Below are the code and all the weights of a small trained network. Each question names an input and a class and asks about switching units off, where a switched-off unit gives its printed mean instead of its output.

import numpy as np


def w(rows, s, z=0):
    codes = np.array(rows[::2]) - 128.0
    scale = np.full(codes.shape[1], s)
    scale[-1] = z or s
    return codes * scale


def norm(h):
    return h / np.sqrt((h * h).mean(-1, keepdims=True) + 1e-5)


def f(y):
    return np.maximum(y, 0)


def log_softmax(a):
    a = a - a.max(-1, keepdims=True)
    return a - np.log(np.exp(a).sum(-1, keepdims=True))


def net(x, mask):
    res = np.array(x, float).reshape(1, 6) / 4 @ E
    u = 0
    for l in range(4):
        y = f(norm(res) @ A[l][:, :-1].T + A[l][:, -1])
        res = res + np.where(mask[u : u + 8], y, B[l][:, -1]) @ B[l][:, :-1]
        u += 8
    return log_softmax(norm(res)[-1] @ U[:, :-1].T + U[:, -1])


A, B = {}, {}
E = w([
[121,123,151,77,207,45,124,115,200,125,127],'x0',
[140,178,34,51,155,141,236,164,99,146,94],'x1',
[254,138,166,210,152,170,157,235,219,111,64],'x2',
[153,73,133,133,113,115,205,113,127,1,174],'x3',
[97,187,56,194,157,119,110,135,145,85,162],'x4',
[160,244,231,100,243,196,115,88,40,48,145],'x5',
],0.00038)
A[0] = w([
[107,140,138,160,39,232,142,175,51,159,187,18],'L0N0',
[118,62,133,136,153,145,177,107,148,2,127,75],'L0N1',
[79,111,192,188,103,64,53,64,142,173,124,107],'L0N2',
[72,187,130,99,172,170,68,127,150,235,50,41],'L0N3',
[107,49,93,119,103,152,198,125,130,10,114,89],'L0N4',
[118,160,71,177,160,109,93,160,136,95,183,15],'L0N5',
[181,34,208,70,133,116,131,150,70,173,104,2],'L0N6',
[113,52,139,113,134,149,175,95,126,22,118,31],'L0N7',
],0.0011,0.001)
B[0] = w([
[219,115,49,136,127,93,92,44,100,54,20,178],'L0N0',
[190,229,129,140,86,85,98,161,92,227,175,217],'L0N1',
[152,121,66,50,133,171,142,184,128,79,167,255],'L0N2',
[217,161,111,151,75,38,179,163,80,133,252,210],'L0N3',
[187,224,127,137,93,72,100,142,110,246,187,235],'L0N4',
[99,195,87,138,91,163,179,94,184,57,104,143],'L0N5',
[90,234,143,63,55,184,193,56,232,76,94,168],'L0N6',
[209,242,145,153,78,56,106,163,86,225,210,181],'L0N7',
],0.0013,0.00069)
A[1] = w([
[203,175,130,172,165,167,161,165,182,89,115,209],'L1N0',
[120,162,112,121,142,152,57,156,131,227,100,55],'L1N1',
[112,169,128,122,143,148,46,149,114,217,100,77],'L1N2',
[75,146,59,74,120,106,138,52,81,132,177,254],'L1N3',
[90,80,216,194,117,126,59,97,144,118,128,32],'L1N4',
[162,107,101,155,98,106,143,176,189,120,104,54],'L1N5',
[131,69,198,66,97,143,135,108,124,208,79,101],'L1N6',
[153,169,163,101,165,114,131,127,105,7,152,195],'L1N7',
],0.0016,0.00083)
B[1] = w([
[31,108,158,113,84,104,108,144,58,113,107,236],'L1N0',
[184,126,148,164,89,60,213,124,94,59,205,158],'L1N1',
[179,126,142,171,90,72,208,119,108,58,214,161],'L1N2',
[121,126,193,172,105,135,118,227,126,102,59,250],'L1N3',
[176,144,38,5,144,188,95,214,120,80,186,154],'L1N4',
[69,121,175,138,136,163,108,98,54,154,136,173],'L1N5',
[100,207,114,156,78,151,153,94,189,46,158,165],'L1N6',
[113,78,99,170,116,165,139,106,157,239,146,215],'L1N7',
],0.0015,0.0019)
A[2] = w([
[93,104,149,70,211,51,130,124,232,130,142,60],'L2N0',
[124,111,173,198,85,121,42,121,143,78,194,254],'L2N1',
[103,167,176,81,211,45,154,166,196,151,179,165],'L2N2',
[94,106,14,154,38,72,120,155,141,152,108,176],'L2N3',
[117,127,91,173,64,205,146,150,67,148,141,202],'L2N4',
[167,141,188,67,88,182,170,78,131,152,96,95],'L2N5',
[140,240,160,93,139,153,129,157,68,8,145,236],'L2N6',
[183,71,155,127,142,157,52,103,178,90,171,36],'L2N7',
],0.0013,0.0005)
B[2] = w([
[204,125,61,207,47,204,63,62,32,86,43,152],'L2N0',
[146,171,48,28,150,133,198,181,112,144,102,249],'L2N1',
[202,93,83,180,21,176,69,76,49,76,89,189],'L2N2',
[155,112,197,124,233,182,125,54,147,144,163,231],'L2N3',
[155,111,142,79,170,56,76,89,188,103,94,231],'L2N4',
[80,219,109,142,106,127,117,95,219,63,137,170],'L2N5',
[132,10,120,121,140,93,126,86,229,188,148,242],'L2N6',
[124,156,51,40,137,147,134,198,97,123,146,152],'L2N7',
],0.0012,0.0017)
A[3] = w([
[136,159,66,56,158,104,232,126,105,165,50,93],'L3N0',
[139,176,192,135,215,152,102,99,83,107,154,90],'L3N1',
[66,177,45,208,190,110,88,147,149,95,153,147],'L3N2',
[182,123,174,177,119,168,137,219,203,122,78,140],'L3N3',
[7,97,122,69,82,110,91,57,70,140,173,129],'L3N4',
[168,105,107,164,72,180,96,84,76,115,77,3],'L3N5',
[111,41,98,102,69,98,138,136,211,160,139,106],'L3N6',
[143,166,209,80,198,188,125,95,93,116,134,109],'L3N7',
],0.0016,0.00047)
B[3] = w([
[128,102,129,104,123,177,5,180,144,73,216,217],'L3N0',
[110,61,56,169,110,114,165,123,166,184,132,184],'L3N1',
[153,133,214,42,47,174,180,75,169,129,102,207],'L3N2',
[46,161,151,84,171,67,132,119,44,97,110,246],'L3N3',
[137,164,189,165,194,103,161,215,109,99,47,250],'L3N4',
[164,128,82,139,156,78,61,76,156,82,73,192],'L3N5',
[108,148,94,191,214,190,143,74,119,183,156,255],'L3N6',
[84,75,40,203,129,129,156,114,183,182,135,199],'L3N7',
],0.0016,0.0011)
U = w([
[59,33,53,235,223,169,186,74,181,254,153,229],'0',
[30,151,236,125,192,60,146,232,32,77,22,194],'1',
[234,194,144,159,46,16,174,149,69,171,247,174],'2',
[134,108,59,8,144,230,31,223,140,65,218,83],'3',
[211,109,60,165,96,115,33,26,102,53,15,54],'4',
[87,204,207,61,33,197,215,35,246,100,104,2],'5',
],0.0046,0.00084)

Each question gives the input, the list of numbers given to net, and the class t.
The units are the neurons (one row each of A and B). Each row of codes is followed by its name. A weight is (code - 128) times the scale printed after its matrix; where a second scale follows, it is the last column's (A, B and U).
mask holds one flag per neuron, layer by layer. A switched-off neuron (its flag False) gives its mean, the last column of its row in B, instead of its output. The means were averaged over made-up inputs and are rounded, as every weight is.
A unit's drop is (log p(t) with every unit on - log p(t) with that unit switched off) / (log p(t) with every unit on - log p(t) with every unit switched off).
The circuit of an input: a set's keep is (log p(t) with only the set's units on - log p(t) with every unit switched off) / (log p(t) with every unit on - log p(t) with every unit switched off). Starting from the 12 units with the biggest drops (on a tie, the unit counted first), units are removed one at a time, each time the one whose removal leaves the highest keep (on an exact tie, the one counted first), for as long as the keep stays at least 0.8.
units of the circuit, in order: the units of the circuit, biggest drop first
most important unit: the unit with the biggest drop
top k neurons: the k neurons with the biggest drops, biggest first
top k neurons in layer l: the k neurons of layer l with the biggest drops, biggest first
input [0,7,6,-7,-1,5], class 2: units of the circuit, in order	L0N3, L1N1
input [-7,6,-6,-1,4,2], class 4: top neuron	L0N0
input [2,4,2,3,-5,1], class 5: units of the circuit, in order	L0N6, L2N5
input [2,5,-7,4,-6,-6], class 1: top 4 neurons	L3N4, L2N6, L1N7, L1N3
input [4,2,2,1,0,-2], class 4: units of the circuit, in order	L1N3, L2N2, L2N0
input [8,-1,-4,-4,5,-3], class 4: units of the circuit, in order	L2N2, L2N0, L1N0
input [1,8,4,-8,-2,-3], class 2: units of the circuit, in order	L1N1, L1N2
input [-6,5,-6,-5,2,4], class 1: top 4 neurons	L2N1, L3N4, L2N3, L2N2
input [3,8,-6,6,3,-1], class 3: top 3 neurons	L3N0, L1N0, L1N3
input [-1,5,7,-5,5,7], class 0: units of the circuit, in order	L3N1, L3N7, L2N6
input [1,-5,4,-8,-8,-3], class 2: top 4 neurons	L1N1, L0N3, L1N2, L3N2
input [6,2,-7,8,4,3], class 2: units of the circuit, in order	L0N7, L0N1, L0N4
input [-3,6,0,-2,5,-5], class 3: units of the circuit, in order	L3N0, L1N7
input [4,-5,7,6,-6,-1], class 1: top 2 neurons	L3N3, L1N0
input [3,-5,-3,-7,-8,5], class 5: units of the circuit, in order	L0N6, L1N6
input [8,-1,-1,3,-5,2], class 4: units of the circuit, in order	L2N0, L2N2
input [-7,0,2,0,6,-2], class 4: units of the circuit, in order	L0N0, L3N5
input [5,7,3,-8,-2,-2], class 2: units of the circuit, in order	L1N1, L1N2
input [6,-2,1,0,-6,2], class 4: top neuron	L2N0
input [-3,6,-5,5,5,-2], class 3: units of the circuit, in order	L1N0, L3N0, L1N3, L2N3
input [-1,3,8,-6,1,2], class 1: most important unit	L3N3
input [-2,2,6,-2,8,-3], class 5: top 2 neurons	L3N2, L1N3
input [8,2,2,-8,-6,1], class 2: units of the circuit, in order	L0N3, L1N1
input [-3,-8,7,-4,-1,-6], class 3: top 3 neurons in layer 1	L1N4, L1N3, L1N7
input [-1,6,6,5,-4,-2], class 1: top 2 neurons	L3N3, L2N1
input [-6,-1,4,4,-8,2], class 5: top 2 neurons in layer 0	L0N6, L0N3
input [1,5,0,5,7,-5], class 5: most important unit	L3N2
input [1,-4,7,2,4,8], class 0: top 3 neurons	L1N3, L3N7, L3N1
